Here is a tiny trained network, its code and every weight. The questions are about switching its units off for an input and a class, where a switched-off unit gives its printed mean instead of its output.

import numpy as np


def w(rows, s, z=0):
    codes = np.array(rows[::2]) - 128.0
    scale = np.full(codes.shape[1], s)
    scale[-1] = z or s
    return codes * scale


def norm(h):
    return h / np.sqrt((h * h).mean(-1, keepdims=True) + 1e-5)


def f(y):
    return np.maximum(y, 0)


def log_softmax(a):
    a = a - a.max(-1, keepdims=True)
    return a - np.log(np.exp(a).sum(-1, keepdims=True))


def net(x, mask):
    res = np.array(x, float).reshape(1, 4) / 4 @ E
    u = 0
    for l in range(4):
        y = f(norm(res) @ A[l][:, :-1].T + A[l][:, -1])
        res = res + np.where(mask[u : u + 4], y, B[l][:, -1]) @ B[l][:, :-1]
        u += 4
    return log_softmax(norm(res)[-1] @ U[:, :-1].T + U[:, -1])


A, B = {}, {}
E = w([
[132,171,235,157,32,117,138,128,52],'x0',
[87,118,179,113,163,65,195,147,88],'x1',
[186,179,71,89,74,122,146,212,199],'x2',
[157,2,60,140,200,130,173,163,118],'x3',
],0.0094)
A[0] = w([
[175,133,56,59,57,151,152,159,167,29],'0.n0',
[120,81,2,13,236,63,200,181,151,27],'0.n1',
[117,119,71,167,160,137,85,20,188,25],'0.n2',
[125,24,111,178,209,151,142,149,40,1],'0.n3',
],0.0064,0.0031)
B[0] = w([
[189,143,112,188,146,183,137,128,141,186],'0.n0',
[104,64,82,65,172,1,176,191,224,254],'0.n1',
[60,163,41,15,166,143,74,94,157,188],'0.n2',
[166,76,208,156,75,185,184,83,140,224],'0.n3',
],0.0099,0.0067)
A[1] = w([
[111,179,55,145,179,157,123,62,168,5],'1.n0',
[255,209,110,126,161,162,139,140,169,150],'1.n1',
[182,196,94,131,94,192,114,253,139,61],'1.n2',
[88,28,120,161,145,178,155,131,78,4],'1.n3',
],0.0081,0.0042)
B[1] = w([
[31,47,173,169,134,196,50,156,110,199],'1.n0',
[159,152,95,186,70,94,188,132,139,252],'1.n1',
[135,113,132,161,10,238,134,151,152,235],'1.n2',
[181,97,206,149,142,188,188,45,66,206],'1.n3',
],0.011,0.0045)
A[2] = w([
[109,223,207,112,82,120,123,115,43,137],'2.n0',
[144,134,155,113,123,146,87,140,39,2],'2.n1',
[112,254,214,121,114,71,131,128,64,84],'2.n2',
[124,150,91,70,165,217,53,91,134,100],'2.n3',
],0.0082,0.0064)
B[2] = w([
[155,200,112,76,192,40,108,147,113,254],'2.n0',
[108,190,116,160,125,157,143,135,71,133],'2.n1',
[10,197,154,153,135,62,124,119,61,212],'2.n2',
[54,35,105,125,123,178,96,184,142,201],'2.n3',
],0.011,0.0056)
A[3] = w([
[41,84,69,92,151,242,2,87,190,167],'3.n0',
[191,97,180,163,160,105,96,145,76,76],'3.n1',
[174,71,145,142,129,134,149,83,55,81],'3.n2',
[249,37,212,92,200,154,127,80,79,3],'3.n3',
],0.0091,0.0049)
B[3] = w([
[108,115,160,51,157,143,60,114,24,255],'3.n0',
[173,110,168,100,185,141,188,68,127,152],'3.n1',
[121,175,141,195,203,239,148,94,179,176],'3.n2',
[245,178,149,234,147,141,165,100,68,197],'3.n3',
],0.011,0.0093)
U = w([
[176,38,49,73,215,72,202,225,249,119],'0',
[197,70,218,216,216,216,230,59,92,196],'1',
[185,193,96,206,26,222,167,204,194,158],'2',
[54,67,111,38,181,220,3,88,86,135],'3',
[49,240,212,134,128,63,107,135,69,1],'4',
],0.012,0.0021)

Each question gives the input, the list of numbers given to net, and the class t.
The units are the neurons (one row each of A and B). Each row of codes is followed by its name. A weight is (code - 128) times the scale printed after its matrix; where a second scale follows, it is the last column's (A, B and U).
mask holds one flag per neuron, layer by layer. A switched-off neuron (its flag False) gives its mean, the last column of its row in B, instead of its output. The means were averaged over made-up inputs and are rounded, as every weight is.
A unit's drop is (log p(t) with every unit on - log p(t) with that unit switched off) / (log p(t) with every unit on - log p(t) with every unit switched off).
The circuit of an input: a set's keep is (log p(t) with only the set's units on - log p(t) with every unit switched off) / (log p(t) with every unit on - log p(t) with every unit switched off). Starting from the 12 units with the biggest drops (on a tie, the unit counted first), units are removed one at a time, each time the one whose removal leaves the highest keep (on an exact tie, the one counted first), for as long as the keep stays at least 0.8.
units of the circuit, in order: the units of the circuit, biggest drop first
most important unit: the unit with the biggest drop
k most important neurons: the k neurons with the biggest drops, biggest first
k most important neurons of layer l: the k neurons of layer l with the biggest drops, biggest first
drop when u is switched off: that unit's drop, to one decimal
input [0,-4,2,3], class 2: 4 most important neurons : (0.n0; 1.n1; 1.n2; 2.n0)
input [2,3,1,1], class 4: most important unit : 0.n1
input [5,-6,0,4], class 2: 3 most important neurons : (0.n3; 1.n2; 3.n0)
input [-5,4,8,-6], class 2: 2 most important neurons : (1.n2; 0.n0)
input [-2,0,7,0], class 2: 3 most important neurons : (0.n0; 1.n2; 1.n1)
input [0,-8,4,5], class 2: 3 most important neurons : (1.n1; 1.n2; 0.n0)
input [2,7,-7,-2], class 4: units of the circuit, in order : (2.n2; 2.n0)
input [-2,-3,2,-3], class 2: 3 most important neurons : (1.n1; 0.n0; 1.n2)
input [-4,-8,-1,8], class 3: 2 most important neurons : (0.n2; 3.n0)
input [-1,-5,-3,4], class 3: 2 most important neurons : (0.n2; 3.n0)
input [-7,-8,3,2], class 3: 3 most important neurons : (3.n0; 0.n2; 1.n0)
input [1,8,1,7], class 0: 2 most important neurons of layer 0 : (0.n1; 0.n0)
input [5,-1,4,2], class 2: drop when 0.n2 is switched off : 0.0
input [-8,5,-2,-4], class 0: units of the circuit, in order : (0.n1)
input [3,-8,2,7], class 2: drop when 1.n1 is switched off : 0.1
input [-2,8,-1,2], class 0: drop when 0.n1 is switched off : 3.0
